After every row comes roughly how far along a hidden order it lies, from 0 to 30.
[ -1.6 -12.5  -5.1  12.1  -9.7  13.4  -7.4   6.0   7.3   8.5 -15.3 -21.2
   6.6   2.3  -6.6  -4.2   2.1  -2.0   3.6  10.7   4.5   9.2 -34.2 -59.4
   6.3  -3.4   7.1  -4.9  11.1 -13.2  -1.3  -0.7  22.3 -10.4   4.5  -5.7
  15.8 -19.2   7.2  10.1 -21.0  22.3  41.4   0.5  -1.6 -12.5  -3.6   5.2
  -0.8   3.6  11.2   7.1   1.7  -0.1  -5.0  40.9]
16
[-13.0  -5.3  -3.1   0.4   7.9  10.2 -12.4  12.8  25.5  12.4 -15.0   0.1
  -2.8  -9.1 -16.1  -0.7   6.1  -3.6   0.2  13.8  -2.2 -26.0 -30.1 -27.7
   2.4 -22.0  -1.2   2.1   3.5  -4.0   0.1  -6.0  -3.2  -2.3   7.3  -9.5
   9.4 -31.7  12.6   6.8 -14.8   1.9  44.9   6.7  -6.4 -20.7   5.1 -19.6
  -1.8   4.2  13.4   1.0  -2.0   1.2  -9.1  48.6]
10
[ -0.1  14.7  -8.6  16.0  -3.7 -12.7  -3.8 -27.4   6.5  -9.9   9.0  14.8
 -13.5 -27.5   8.0  28.0 -14.6   0.9   0.3 -30.2   4.5 -52.9   6.8   2.5
 -10.1  33.6 -13.6   0.1 -26.8  25.1  47.0  13.9 -34.7   9.1   6.8  11.4
 -11.4  -3.4 -19.5   7.4   1.5 -10.4   1.4   7.6 -12.6  -2.9   4.0 -49.5
   8.1  -0.2  15.3  -9.1  -3.1   0.9 -13.3  -1.1]
15
[  1.2  -4.7  -8.4  21.0  -0.4  11.4  -3.5  -0.6  23.7  -3.0 -16.2 -27.6
  -0.3 -13.9  -3.3  -2.5  -4.9  -4.1  -1.2   6.0  12.3  27.3 -35.0 -51.8
   1.4   6.5   0.3   8.7   0.8  -4.8  11.2   1.5  32.6  10.2 -10.8   1.2
   2.1 -32.4  21.8  -3.5 -17.3  17.8  59.9 -12.7  -0.4  -3.9   2.9 -24.4
   1.0   1.0  17.3   0.3   3.2 -10.2  -4.6  30.9]
22
[ -8.1  -1.6  -6.2 -14.0  11.7   1.8 -18.8   4.2 -19.1  17.7 -17.3   4.2
 -13.4   1.3 -10.9   5.7   1.7  10.0  -1.5  21.6 -13.1 -16.2 -25.8 -48.0
   6.3 -10.6 -20.9 -31.9  10.9  -1.6  10.6   0.3 -42.0  -6.6  18.6 -19.4
   6.7  -6.7 -13.7  45.8 -13.7  21.5 -37.7  31.6 -11.9 -48.8  -9.5 -12.5
  17.3  -3.4   1.4   9.5 -12.0  10.2 -19.8  50.2]
0
[  4.0  -7.0  -7.9  33.8 -22.9  17.2  -7.5   5.3  11.3   1.6  -8.9 -41.8
  17.4  -5.2 -18.7  -6.2  -3.1  -0.9   2.2  -5.2  20.9  19.1 -35.7 -31.5
  11.6  11.8  30.2   2.1  11.2 -18.8  -8.6  10.1  85.4 -23.4   0.5  -5.1
  11.6 -23.1  15.1   3.8 -14.3  11.2  43.5 -17.4  -3.1 -16.4 -10.1  20.7
  -3.2   9.6  15.3   3.8   1.1   2.6   8.1  53.5]
22
[ -7.5 -11.0  -2.5  -0.1   9.3  20.8  -8.3  10.9  28.2  21.5 -26.9 -40.4
   6.8   0.9 -11.4  -7.7   3.6  -6.5  -9.9  30.6  -9.0  27.8 -52.0 -62.7
   0.1  -1.6 -12.0   3.6  13.4 -28.3   7.7  -4.0   4.1  -5.2  -1.5  -7.0
   7.7 -38.9  15.9  24.8 -18.5  34.8  67.2   2.9   0.3 -35.0  -1.6 -33.6
  13.1  -0.6   3.5  -1.7  -5.2  -2.6  -8.2  53.1]
8
[ -1.9  -5.7   0.7   9.8   2.5 -13.3  20.3  -6.8  14.4  -6.3   1.3  -2.9
  -1.0 -15.4  13.1  11.4   0.3  -6.2   3.0  -7.3  -7.9 -41.1   1.5 -24.1
  -6.9  29.9  -3.1   7.6 -11.3  -4.0  24.5   9.4 -24.6  16.0  -1.6  12.3
   5.7   6.4 -14.5  -1.1  -5.9  13.3  45.1  16.3   2.7  21.5   7.3 -38.9
   4.2  -3.1  18.5  -0.4   7.6  -7.3  -8.6 -14.1]
23
[ -5.0 -10.7  -1.6  -4.0   2.0  16.7 -10.4   4.6   0.6  12.2 -14.8 -12.1
   2.2   5.9 -10.3  -2.8   1.3   1.3   0.0  15.6   0.6   2.5 -32.3 -32.2
   7.0 -18.3   8.6  -8.0  14.8 -13.7 -13.1  -5.4  22.7 -11.4   7.3 -10.2
  10.4 -19.9  11.0   6.2 -12.6  12.4  23.5   2.0  -4.7 -18.3  -3.9  13.8
  -5.7   3.9  -5.6   6.9  -3.2   5.0  -1.6  45.1]
12
[  2.2 -15.4  -0.5  -8.2 -19.4  15.6 -13.9   2.1 -30.5  14.4  -7.1  -7.5
  17.4  27.0   3.2  -1.5   0.8   3.8   7.0  11.1  -4.9 -13.1  -8.5 -55.3
  10.0   1.5  15.7 -30.8  14.0 -22.3   3.3   3.2   7.7 -26.9  18.7 -10.6
  20.9  18.1 -15.1  27.1  -6.5  27.6 -23.8  23.4  -7.0 -28.7 -14.0  47.2
   9.6   2.6  -2.2  14.0  -3.1   7.9  -4.6  29.7]
11
[  9.4 -14.9  -4.8  21.2 -18.5  19.3  10.0   7.8   8.0  -2.4 -12.2 -48.9
  19.4   0.8  -0.1 -13.7   1.3  -2.3   3.1  10.5   6.6  42.3 -32.4 -53.6
   9.9  15.8  19.5   2.0  15.1 -28.8 -15.0  10.5  69.8  -4.6 -11.9   0.5
  14.8 -12.2  12.3  -9.5 -18.3  21.9  50.0 -12.7   6.8  18.8  -7.2  20.3
   2.8   5.1  17.8   7.3   6.0  -1.4   6.0  23.9]
29
[ 10.2 -13.1   0.2   8.5 -18.4  10.2  17.0   0.0 -15.7  -5.7  -3.3 -31.1
  22.0  15.7  14.9   1.9  -7.0   1.5   7.3  11.8   0.5  -6.7 -10.8 -11.8
   4.4  22.6  23.5  -7.7  17.7 -33.2  -3.1   4.2  36.2 -20.6   5.8   0.7
  12.0  23.7  -0.5  12.8 -11.2  28.8  18.3  10.5   5.2  13.0  -8.2  39.3
   4.0   1.5   2.1  14.1   3.4  -0.5   3.7  -6.2]
27
[  9.4   0.8  -6.5  29.6  -1.0  14.7   2.6  -2.4  17.7 -13.6  -9.7 -32.1
   0.0 -18.8  -7.4  -3.8 -11.2   1.5  -2.9  -4.1  18.0  48.4 -25.0  -0.6
   5.0   3.3  17.8  13.7   7.3  -2.4 -10.8   7.4  81.1   8.5 -17.9   3.6
  -5.7 -26.7  28.3 -36.4 -12.2  -8.9  32.7 -34.0   0.9  23.0  -0.1   1.4
  -7.4   5.1   9.6  -1.1   2.8  -2.9  11.1  19.5]
30
[  0.0  -5.9  -3.9   9.7 -11.3  -5.0  11.5   2.3   2.0  -4.7   1.0  -8.5
  10.0   0.7   4.2   5.4  -0.4  -3.0   5.1  -7.8   1.1 -51.2   0.3 -28.9
   1.2  22.3  18.3  -3.8  -3.6 -13.2  10.1   8.6  -7.6 -11.1   8.1   1.3
  15.2   8.3  -7.1  14.2  -6.9   6.5  16.3  18.6  -1.9  -2.1  -3.8   0.7
   6.8   2.7  19.3   6.2   2.9  -0.5  -7.0  -5.8]
21
[  9.3  16.3 -19.2  16.2   3.0   8.7 -11.2 -21.1 -13.5 -19.6  -4.7  -6.7
 -17.1 -20.7  -1.6  15.6 -27.3   8.3  -2.8 -14.3  17.8  -4.7 -10.0 -11.4
  -0.7  17.4   4.7  -7.4  -4.5   9.5  14.2  10.2   9.1   4.1   0.9  -2.2
 -19.6 -14.9  14.9  10.1  -6.0 -16.6 -36.4  -3.9 -13.5 -20.1  -8.3  -5.0
   7.7   1.0   8.6   2.7  -7.7  -1.6  -9.7   5.7]
19
[ -8.3   4.6  -8.6  22.2  -4.2   2.8 -15.2   1.9  29.2  -0.8  -4.0   9.8
  -5.9 -27.2 -18.5   5.4  -0.7  -3.7   2.8 -15.5  11.7 -44.1 -10.6 -13.8
   0.6  -5.2   8.6   9.2 -15.0  15.7   7.6   3.2  11.4   4.8   5.1  -2.4
   5.1 -32.8   9.8   0.2  -7.0 -16.9  45.3  -2.4 -11.8 -10.3   8.1 -30.3
  -4.4   8.6  28.1  -6.4   0.7  -1.4  -9.6  36.3]
15
[ -7.5   3.9  -3.4  49.5 -12.9 -20.3  -2.9   2.7  41.7  -3.8  11.6   6.6
   6.6 -27.1 -25.1   9.8   4.2  -8.7   4.0 -40.1  17.9 -75.7   3.4  22.2
   0.7  18.3  35.3  15.2 -22.3  10.8  23.3  13.6  54.3 -10.9   6.2   6.7
  13.7 -20.9  -9.1 -19.0   3.6 -18.6  46.7  -9.1 -10.8 -11.9   3.6 -34.0
  -8.5  11.9  38.8  -9.4   6.7   2.2   0.4  12.1]
21
[  3.2   4.8 -15.3  29.7  -7.7  22.7 -17.6  -2.4  25.5   3.0 -18.1 -48.7
   8.7 -12.7 -24.1  -2.5 -13.2  -2.9  -7.6   2.0  20.5  26.5 -42.5 -40.1
   3.4  15.5  10.7   5.4   6.0 -15.9  11.9   4.2  62.8 -11.1  -1.0  -5.5
  -4.5 -44.8  27.0  21.4 -14.7  10.7  39.7 -21.6  -6.9 -45.7  -9.5 -14.5
   9.5   6.9  13.6  -3.0  -6.5  -2.5  -2.6  47.9]
16
[ -5.3  -9.4  -2.0 -21.7   5.9  14.2  -2.8   5.5 -14.5   5.7  -9.0  13.3
  -3.9  13.4   5.6   1.2   0.5   4.0   4.8  16.6  -8.9 -32.0  -4.4 -37.5
   3.7 -21.9   5.9 -17.4  10.9  -4.4 -13.5  -4.5 -35.6  -7.4  13.8 -11.0
  11.5   4.8   6.3  11.2  -8.6   1.8 -15.0  24.0  -6.2  -1.7  -0.7  23.5
   1.1   1.5  -0.4  11.6  -2.5   4.4 -10.9  22.8]
13
[ -2.2  11.1  -8.4   7.4   1.3  -8.2 -12.9 -24.1  -6.6  -2.1   0.8  17.0
 -15.3 -15.0   7.9  26.8 -13.1   5.0  -0.3 -16.7   1.1 -35.9  -0.5 -14.7
  -6.8  19.5 -19.4 -10.5 -18.9  24.6  47.3  10.7 -40.5  11.2   8.2   4.0
  -9.0  -8.3 -20.9   8.8   0.7  -3.2 -25.7  12.7 -13.4 -24.4  -0.1 -37.9
  13.6  -3.3   7.7  -2.1  -6.7   4.0 -16.4  13.2]
10
[  7.9  -6.4  -4.2  25.7 -15.2 -15.0  21.9  -2.5  -9.3 -13.5  11.7 -11.5
   9.3  -5.8   6.0   6.7  -2.8   0.0   5.6 -18.7   4.8 -41.8  14.1 -31.3
   3.9  42.1  32.1  -3.7  -8.0 -13.2  17.1  18.2  13.5  -4.4   0.4   6.8
  17.6  19.4 -22.5   0.2  -2.4   9.1  -3.8  12.6  -1.9  15.5  -6.9   7.7
   5.2   0.8  29.0   7.1   9.0  -0.6   1.0 -18.3]
27
[-11.3  -2.7  -4.8   7.3   0.6   3.2 -20.1   5.4  18.5  11.3 -12.4   6.7
  -5.4  -7.3 -12.8   4.7   6.2  -1.2   2.3   5.3   0.7 -19.7 -25.7 -42.7
   3.2 -11.2 -10.5  -8.2  -4.4   7.4  18.1   3.1  -9.3   2.6   6.2  -6.8
  10.6 -29.1  -3.8   3.0 -10.0   3.1  25.8  10.5 -10.4 -32.9   0.9 -28.7
   7.5   2.5  17.6   0.4  -2.9   3.7 -15.8  44.9]
9
[-20.0  -2.8   1.2  39.4 -27.3 -19.0 -22.4  22.9  33.4   9.5  16.4  25.7
  13.4  -2.7 -39.1   2.8  21.7  -5.7  12.7 -30.7  18.3 -99.9  -3.7  22.5
  14.3 -20.0  50.3  -7.0  -9.8  10.8   6.5   8.6  56.4 -43.5  24.3 -11.1
  39.6 -20.3 -17.8 -16.8   1.9 -26.8  12.8   4.6 -18.0 -49.3  -5.7  12.6
 -12.0  18.6  38.8   2.0   2.7  17.4  -2.9  42.5]
10
[ -3.2  -1.6 -10.1   0.3   7.7  19.3 -12.7  -2.3  18.5   6.2 -24.7 -19.5
  -6.6 -11.5  -0.8  -0.1  -6.3  -2.2  -3.9  19.4  -2.1  23.1 -40.1 -68.1
  -2.3   0.4 -22.7  -2.8   4.1  -5.6  15.3  -1.0 -21.2  13.3  -3.8  -3.4
  -3.8 -33.6  15.8  22.2 -18.4  18.0  43.8   5.0  -4.8 -20.6   2.4 -34.1
  13.8  -1.4  10.9   0.3  -4.0  -7.7 -17.3  42.5]
12
[  6.2  -9.7  -5.8  18.0  -8.2  20.9   3.8   7.5  14.8  -2.0 -14.7 -46.2
  12.7  -5.2  -5.3 -10.7  -3.4  -1.3   0.0  12.2   9.4  39.3 -38.1 -30.4
   7.9  -0.4  16.9  10.9  17.7 -24.5 -20.2   2.8  70.3  -0.6  -9.4  -1.9
   6.4 -21.6  31.5 -10.3 -19.7  11.7  54.1 -18.3   4.4  19.9  -2.5  10.4
  -3.1   6.1   6.1   3.6   3.0  -2.5   5.9  30.1]
27
[  6.7 -17.1  -3.0 -10.5 -13.4  21.4  -6.2  -4.7 -28.3  10.4 -14.7 -21.8
  12.7  30.0  16.8  -0.9  -3.0   3.4   3.3  18.7  -7.7  30.6 -19.5 -92.4
   7.5  10.7  -1.4 -29.7  16.0 -24.6  13.9   5.5  -2.6   6.9   5.3  -6.2
  17.2  11.0 -12.2  19.3 -12.2  39.9 -16.6  20.0  -1.6 -17.9 -14.5  31.2
  17.1  -3.5  -4.8  15.4  -3.1   1.9  -8.0  26.3]
15
[  6.9   2.4  -4.3  29.0  -7.1 -17.1  15.8 -12.6   0.0 -19.0  13.4   6.6
  -1.6 -15.5  11.2  14.7  -6.4  -0.2   4.2 -30.7   5.7 -41.3  20.2 -14.7
  -2.0  39.4  14.2   0.9 -21.1   7.2  31.1  22.6   5.5  15.9  -4.3  14.0
   4.3  10.5 -21.7 -20.3   1.1  -8.1  -2.6   6.4  -4.0  23.5   2.1 -23.6
   7.7  -0.1  31.4  -0.2   8.0  -2.3  -4.7 -21.3]
28
[  0.1   9.2  -4.4  31.5 -13.3 -25.6   1.1 -20.7  11.3 -13.1  15.3  17.6
  -4.5 -25.9   7.0  26.7  -6.1  -0.8   5.9 -40.4   7.5 -65.2  15.1   7.7
  -5.2  35.1   0.3   7.1 -30.4  24.8  48.4  19.6  -6.0   7.1   5.5  14.6
   2.1   2.1 -32.4 -11.3   3.8 -14.9   7.6   6.6 -10.5   4.5   3.6 -44.3
   5.0   1.7  27.7  -6.7   3.2   3.1  -8.9  -6.7]
20
[ -8.9   0.8  -4.0  12.1  -8.1  -8.6  -6.3  -3.2  20.6   2.4   1.1  10.4
  -0.8 -14.1  -5.2  11.8   1.9  -4.7   6.2 -14.1   3.1 -57.5  -3.2 -10.5
  -2.0   6.9   7.9   1.0 -13.4   7.9  19.4   6.1 -11.7  -6.1  10.6   2.4
   9.4 -12.0  -8.4   4.8  -5.9  -6.8  31.7  11.5  -9.0 -10.7   3.8 -26.0
   1.2   5.1  19.8  -2.5   0.8   1.3 -11.8  11.6]
15
[-10.1  -3.5  -2.0  -2.3   3.4  -2.2 -16.3  -2.6   8.1   9.4  -9.6  22.1
 -11.5  -7.9  -0.2  12.2   3.9   1.2   5.0   3.5  -3.3 -31.0 -16.2 -38.6
   0.4 -12.2 -19.9 -10.5  -7.6  18.5  23.6   2.5 -37.6   7.2   9.1  -3.0
   9.1 -19.7 -13.0   0.4  -4.9   3.4  12.0  14.8 -10.8 -16.2   4.6 -28.9
   5.8  -0.2  13.0   1.4  -1.5   4.4 -17.7  31.8]
8
[ -1.2  -4.1  -8.7  40.4  -7.4   1.6  -9.1   1.9  31.8  -1.7  -8.7 -21.7
   3.1 -20.0 -18.2  -1.6   0.1  -7.4  -0.6 -11.7  16.7   7.7 -24.9 -49.0
   2.9  14.1  12.4  10.5  -8.4  -1.3  22.6   7.8  42.9   5.4  -9.0   2.7
  10.1 -36.9   5.5 -10.1  -8.6   8.5  56.9 -16.5  -4.3 -15.1   0.5 -33.8
   1.1   4.3  31.4  -2.9   5.3  -6.4  -4.8  32.4]
21
[ -5.3   1.3  -9.6  36.1  -4.0   2.6 -12.3   3.6  38.8  -2.0  -9.3  -7.9
  -0.2 -26.4 -22.7   1.1  -0.6  -6.6   0.0 -15.7  18.5 -20.6 -18.6 -26.7
   2.4   1.2  16.8  16.0 -12.3   7.2  12.9   4.4  39.0   3.9  -1.7   0.1
   7.3 -38.8  12.6  -7.1  -6.4  -7.2  55.8 -12.2  -8.3 -13.6   4.1 -35.6
  -3.1   7.8  32.6  -6.9   3.4  -4.7  -5.0  34.7]
19
[-13.6 -11.1   4.1  -3.5  -4.2 -14.2 -16.9   0.2   4.8  17.9  -9.1  29.4
  -5.9   3.6   6.3  16.0  14.4   0.6   8.0   3.6 -12.5 -43.6 -18.6 -46.6
   0.3  -9.5 -31.8 -16.1 -12.9  14.4  41.6   2.4 -56.7   1.8  14.7  -3.1
  22.1  -8.2 -39.5  11.2  -5.6  24.8  14.1  30.7  -9.2 -30.6   4.4 -38.7
  11.2  -4.7  15.1   4.1   0.0   9.0 -21.2  33.4]
2
